Below are the code and all the weights of a small trained network. Each question names an input and a class and asks about switching units off, where a switched-off unit gives its printed mean instead of its output.

import numpy as np


def w(rows, s, z=0):
    codes = np.array(rows[::2]) - 128.0
    scale = np.full(codes.shape[1], s)
    scale[-1] = z or s
    return codes * scale


def norm(h):
    return h / np.sqrt((h * h).mean(-1, keepdims=True) + 1e-5)


def f(y):
    return y / 2 * (1 + np.tanh(0.7978845608 * (y + 0.044715 * y**3)))


def log_softmax(a):
    a = a - a.max(-1, keepdims=True)
    return a - np.log(np.exp(a).sum(-1, keepdims=True))


def net(x, mask):
    res = np.array(x, float).reshape(1, 7) / 4 @ E
    u = 0
    for l in range(4):
        y = f(norm(res) @ A[l][:, :-1].T + A[l][:, -1])
        res = res + np.where(mask[u : u + 5], y, B[l][:, -1]) @ B[l][:, :-1]
        u += 5
    return log_softmax(norm(res)[-1] @ U[:, :-1].T + U[:, -1])


A, B = {}, {}
E = w([
[23,149,165,153,44,153,146,212,53,69,233,129],'x0',
[110,148,59,87,54,207,212,74,153,98,90,7],'x1',
[101,54,178,42,53,18,163,45,178,116,183,102],'x2',
[131,129,133,128,130,131,129,128,133,128,131,130],'x3',
[130,128,134,131,123,125,133,127,121,130,123,128],'x4',
[133,134,129,136,124,124,133,124,124,130,127,131],'x5',
[123,125,126,129,128,128,127,129,130,130,124,132],'x6',
],0.015)
A[0] = w([
[142,135,37,85,93,190,186,85,149,123,88,38,70],'0.n0',
[177,84,155,91,162,83,128,79,174,145,113,128,124],'0.n1',
[163,109,158,111,119,50,126,104,140,127,121,140,1],'0.n2',
[89,157,99,84,75,208,186,94,121,113,121,58,37],'0.n3',
[129,42,174,60,63,9,154,70,166,129,176,111,169],'0.n4',
],0.011,0.0081)
B[0] = w([
[119,223,217,65,152,180,208,88,147,97,67,204,217],'0.n0',
[178,85,54,114,136,134,136,91,73,186,150,91,194],'0.n1',
[86,88,70,139,155,106,104,169,179,182,176,160,146],'0.n2',
[178,10,63,185,81,85,102,163,122,126,193,46,187],'0.n3',
[28,137,170,165,130,94,74,38,140,141,174,152,254],'0.n4',
],0.011,0.016)
A[1] = w([
[161,113,50,159,172,103,61,114,83,184,134,105,51],'1.n0',
[130,101,88,109,157,145,125,122,102,177,118,79,31],'1.n1',
[124,152,144,171,135,72,146,63,182,139,104,119,58],'1.n2',
[252,109,112,97,184,123,135,149,149,133,42,136,127],'1.n3',
[179,132,72,93,96,167,171,182,134,114,90,79,3],'1.n4',
],0.013,0.0061)
B[1] = w([
[122,55,99,140,202,51,101,155,160,122,223,188,205],'1.n0',
[63,135,130,209,148,178,109,150,98,127,124,116,139],'1.n1',
[167,73,117,81,140,149,109,139,89,122,74,108,197],'1.n2',
[7,190,216,204,86,84,127,142,193,61,149,144,254],'1.n3',
[193,89,91,218,141,162,165,161,130,162,141,109,175],'1.n4',
],0.013,0.0097)
A[2] = w([
[247,92,103,92,143,149,177,254,51,85,169,166,119],'2.n0',
[114,158,191,103,127,107,112,180,67,135,174,223,131],'2.n1',
[77,160,178,91,37,63,122,158,187,126,179,166,39],'2.n2',
[82,207,204,66,128,180,98,113,77,152,153,172,104],'2.n3',
[128,178,14,164,82,215,64,135,77,188,107,89,2],'2.n4',
],0.0093,0.009)
B[2] = w([
[95,244,80,171,148,153,73,232,2,201,45,63,198],'2.n0',
[74,184,83,56,197,138,68,101,63,135,68,167,255],'2.n1',
[135,115,182,127,222,119,128,214,76,51,148,97,191],'2.n2',
[140,208,145,140,198,128,132,174,100,102,55,182,182],'2.n3',
[81,69,163,202,150,89,149,130,178,125,196,41,147],'2.n4',
],0.0098,0.0074)
A[3] = w([
[158,180,141,157,180,136,182,121,216,168,55,200,1],'3.n0',
[190,176,120,119,128,175,138,130,138,192,4,112,16],'3.n1',
[63,71,98,107,31,98,72,103,150,141,223,73,154],'3.n2',
[192,93,141,98,155,100,111,12,194,178,90,145,87],'3.n3',
[172,173,97,127,119,177,116,225,65,170,86,83,52],'3.n4',
],0.012,0.0064)
B[3] = w([
[114,147,169,150,21,134,157,129,179,121,190,43,184],'3.n0',
[8,62,188,120,163,23,50,148,152,128,185,173,158],'3.n1',
[184,184,136,189,125,179,178,231,180,101,84,118,253],'3.n2',
[226,109,38,15,119,173,140,120,50,161,92,119,214],'3.n3',
[210,80,70,93,96,141,135,89,108,184,94,164,204],'3.n4',
],0.014,0.011)
U = w([
[20,148,221,176,209,38,48,186,147,71,202,208,208],'0',
[115,196,207,210,17,187,221,173,221,37,142,30,208],'1',
[195,28,42,83,188,49,52,99,178,233,204,186,2],'2',
[194,142,101,6,74,201,192,8,113,127,31,72,160],'3',
[158,198,70,75,189,144,57,166,59,194,28,206,11],'4',
[229,66,46,213,43,220,179,211,46,168,144,73,70],'5',
],0.021,0.0052)

Each question gives the input, the list of numbers given to net, and the class t.
The units are the neurons (one row each of A and B). Each row of codes is followed by its name. A weight is (code - 128) times the scale printed after its matrix; where a second scale follows, it is the last column's (A, B and U).
mask holds one flag per neuron, layer by layer. A switched-off neuron (its flag False) gives its mean, the last column of its row in B, instead of its output. The means were averaged over made-up inputs and are rounded, as every weight is.
A unit's drop is (log p(t) with every unit on - log p(t) with that unit switched off) / (log p(t) with every unit on - log p(t) with every unit switched off).
The circuit of an input: a set's keep is (log p(t) with only the set's units on - log p(t) with every unit switched off) / (log p(t) with every unit on - log p(t) with every unit switched off). Starting from the 12 units with the biggest drops (on a tie, the unit counted first), units are removed one at a time, each time the one whose removal leaves the highest keep (on an exact tie, the one counted first), for as long as the keep stays at least 0.8.
circuit, biggest first: the units of the circuit, biggest drop first
unit that matters most: the unit with the biggest drop
top k neurons: the k neurons with the biggest drops, biggest first
top k neurons in layer l: the k neurons of layer l with the biggest drops, biggest first
drop when u is switched off: that unit's drop, to one decimal
input [1,-6,0,4,7,1,6], class 4: circuit, biggest first => [1.n3]
input [2,0,-3,-6,0,6,6], class 4: top 3 neurons => [0.n3; 0.n4; 1.n4]
input [-5,0,0,-2,-4,8,-5], class 0: circuit, biggest first => [1.n3; 0.n4]
input [0,2,2,-4,-1,-2,5], class 3: top 2 neurons => [0.n0; 1.n3]
input [-7,0,-1,-6,-6,-5,0], class 0: top 2 neurons => [1.n3; 0.n4]
input [3,5,-3,-8,4,4,-6], class 5: top 2 neurons => [0.n4; 0.n3]
input [1,5,-1,2,4,4,-4], class 5: top 3 neurons => [0.n3; 1.n4; 0.n4]
input [5,-5,-1,-1,-1,-4,5], class 4: top 2 neurons => [0.n4; 1.n3]
input [2,-1,0,8,-6,1,7], class 4: top 2 neurons => [1.n3; 0.n4]
input [1,8,0,2,1,0,7], class 5: top 2 neurons => [0.n3; 1.n4]
input [5,5,0,-3,1,-4,6], class 5: top 3 neurons => [0.n4; 0.n3; 1.n3]
input [1,-2,0,-7,0,-7,-1], class 4: top 2 neurons => [1.n3; 0.n1]
input [6,-4,-4,-2,-4,7,0], class 4: top 2 neurons => [0.n4; 1.n3]
input [2,0,-4,0,1,5,-5], class 4: unit that matters most => 0.n3
input [7,-8,0,-1,4,6,-7], class 4: top 2 neurons in layer 1 => [1.n3; 1.n0]
input [-5,0,-1,4,6,-3,-7], class 0: top 3 neurons => [1.n3; 0.n4; 1.n0]
input [4,5,-5,-4,-7,-7,0], class 5: drop when 0.n4 is switched off => 5.7
input [-7,-2,-4,7,8,5,-1], class 0: drop when 1.n3 is switched off => 0.8
input [-3,5,-2,3,-7,-6,7], class 1: drop when 0.n4 is switched off => 0.2
input [-5,-3,-2,1,4,-5,8], class 0: unit that matters most => 1.n3
